Here is a tiny trained network, its code and every weight. The questions are about switching its units off for an input and a class, where a switched-off unit gives its printed mean instead of its output.

import numpy as np


def w(rows, s, z=0):
    codes = np.array(rows[::2]) - 128.0
    scale = np.full(codes.shape[1], s)
    scale[-1] = z or s
    return codes * scale


def f(y):
    return y / 2 * (1 + np.tanh(0.7978845608 * (y + 0.044715 * y**3)))


def log_softmax(a):
    a = a - a.max(-1, keepdims=True)
    return a - np.log(np.exp(a).sum(-1, keepdims=True))


def net(x, mask):
    res = np.array(x, float).reshape(1, 5) / 4 @ E
    y = f(res @ A[0][:, :-1].T + A[0][:, -1])
    res = res + np.where(mask, y, B[0][:, -1]) @ B[0][:, :-1]
    return log_softmax(res[-1] @ U[:, :-1].T + U[:, -1])


A, B = {}, {}
E = w([
[86,10,141,160,60,116,3,86],'x0',
[43,111,211,66,91,121,244,60],'x1',
[191,200,185,107,11,6,81,2],'x2',
[164,104,145,97,116,119,133,160],'x3',
[156,111,101,95,92,163,158,152],'x4',
],0.0095)
A[0] = w([
[177,200,138,115,51,95,104,84,3],'n0',
[89,138,172,89,73,102,178,91,37],'n1',
[173,119,107,153,153,142,109,147,42],'n2',
[187,253,129,104,149,96,170,132,92],'n3',
[112,73,116,130,55,108,62,96,99],'n4',
[203,195,69,143,106,110,52,131,62],'n5',
[166,134,129,154,133,126,143,86,49],'n6',
],0.019,0.0036)
B[0] = w([
[39,96,41,114,217,108,149,243,254],'n0',
[102,136,215,113,113,109,205,57,231],'n1',
[86,141,144,88,120,50,179,109,175],'n2',
[212,124,101,176,74,192,3,113,246],'n3',
[244,163,92,160,92,203,51,135,241],'n4',
[81,126,237,104,107,109,233,39,227],'n5',
[170,101,132,81,155,120,108,174,150],'n6',
],0.012,0.021)
U = w([
[240,148,86,197,65,169,53,86,11],'0',
[82,142,229,94,84,56,222,22,159],'1',
[45,66,1,123,241,117,132,238,183],'2',
],0.0084,0.0011)

Each question gives the input, the list of numbers given to net, and the class t.
The units are the neurons (one row each of A and B). Each row of codes is followed by its name. A weight is (code - 128) times the scale printed after its matrix; where a second scale follows, it is the last column's (A, B and U).
mask holds one flag per neuron, in row order. A switched-off neuron (its flag False) gives its mean, the last column of its row in B, instead of its output. The means were averaged over made-up inputs and are rounded, as every weight is.
A unit's drop is (log p(t) with every unit on - log p(t) with that unit switched off) / (log p(t) with every unit on - log p(t) with every unit switched off).
The circuit of an input: a set's keep is (log p(t) with only the set's units on - log p(t) with every unit switched off) / (log p(t) with every unit on - log p(t) with every unit switched off). Starting from all 7 units, units are removed one at a time, each time the one whose removal leaves the highest keep (on an exact tie, the one counted first), for as long as the keep stays at least 0.8.
circuit, biggest first: the units of the circuit, biggest drop first
top k neurons: the k neurons with the biggest drops, biggest first
drop when u is switched off: that unit's drop, to one decimal
input [5,4,5,-7,3], class 0: circuit, biggest first	n4
input [-6,-7,3,2,-8], class 1: top 3 neurons	n5, n4, n2
input [5,-7,-5,-5,-5], class 1: top 3 neurons	n0, n3, n2
input [2,-1,-3,-4,-1], class 2: circuit, biggest first	n5, n3
input [-6,-5,-4,4,3], class 0: top 2 neurons	n0, n3
input [-3,-6,8,-2,-8], class 2: top 2 neurons	n0, n1
input [7,-8,-3,-5,-8], class 1: top 3 neurons	n5, n3, n2
input [5,-6,2,-2,-1], class 1: top 3 neurons	n5, n3, n2
input [-6,-3,8,-5,6], class 2: top 2 neurons	n0, n4
input [5,4,4,-7,7], class 0: top 2 neurons	n4, n5
input [-3,-5,4,0,-3], class 1: top 2 neurons	n5, n4
input [-4,-6,-5,7,3], class 1: top 3 neurons	n0, n4, n2
input [5,-8,6,-8,-4], class 1: drop when n5 is switched off	3.9
input [-1,-3,7,-1,-7], class 2: drop when n4 is switched off	0.0
input [-6,-4,7,-4,6], class 2: drop when n0 is switched off	3.3
input [7,4,-7,-3,-4], class 0: circuit, biggest first	n0
input [2,-8,6,-6,0], class 1: drop when n5 is switched off	3.9
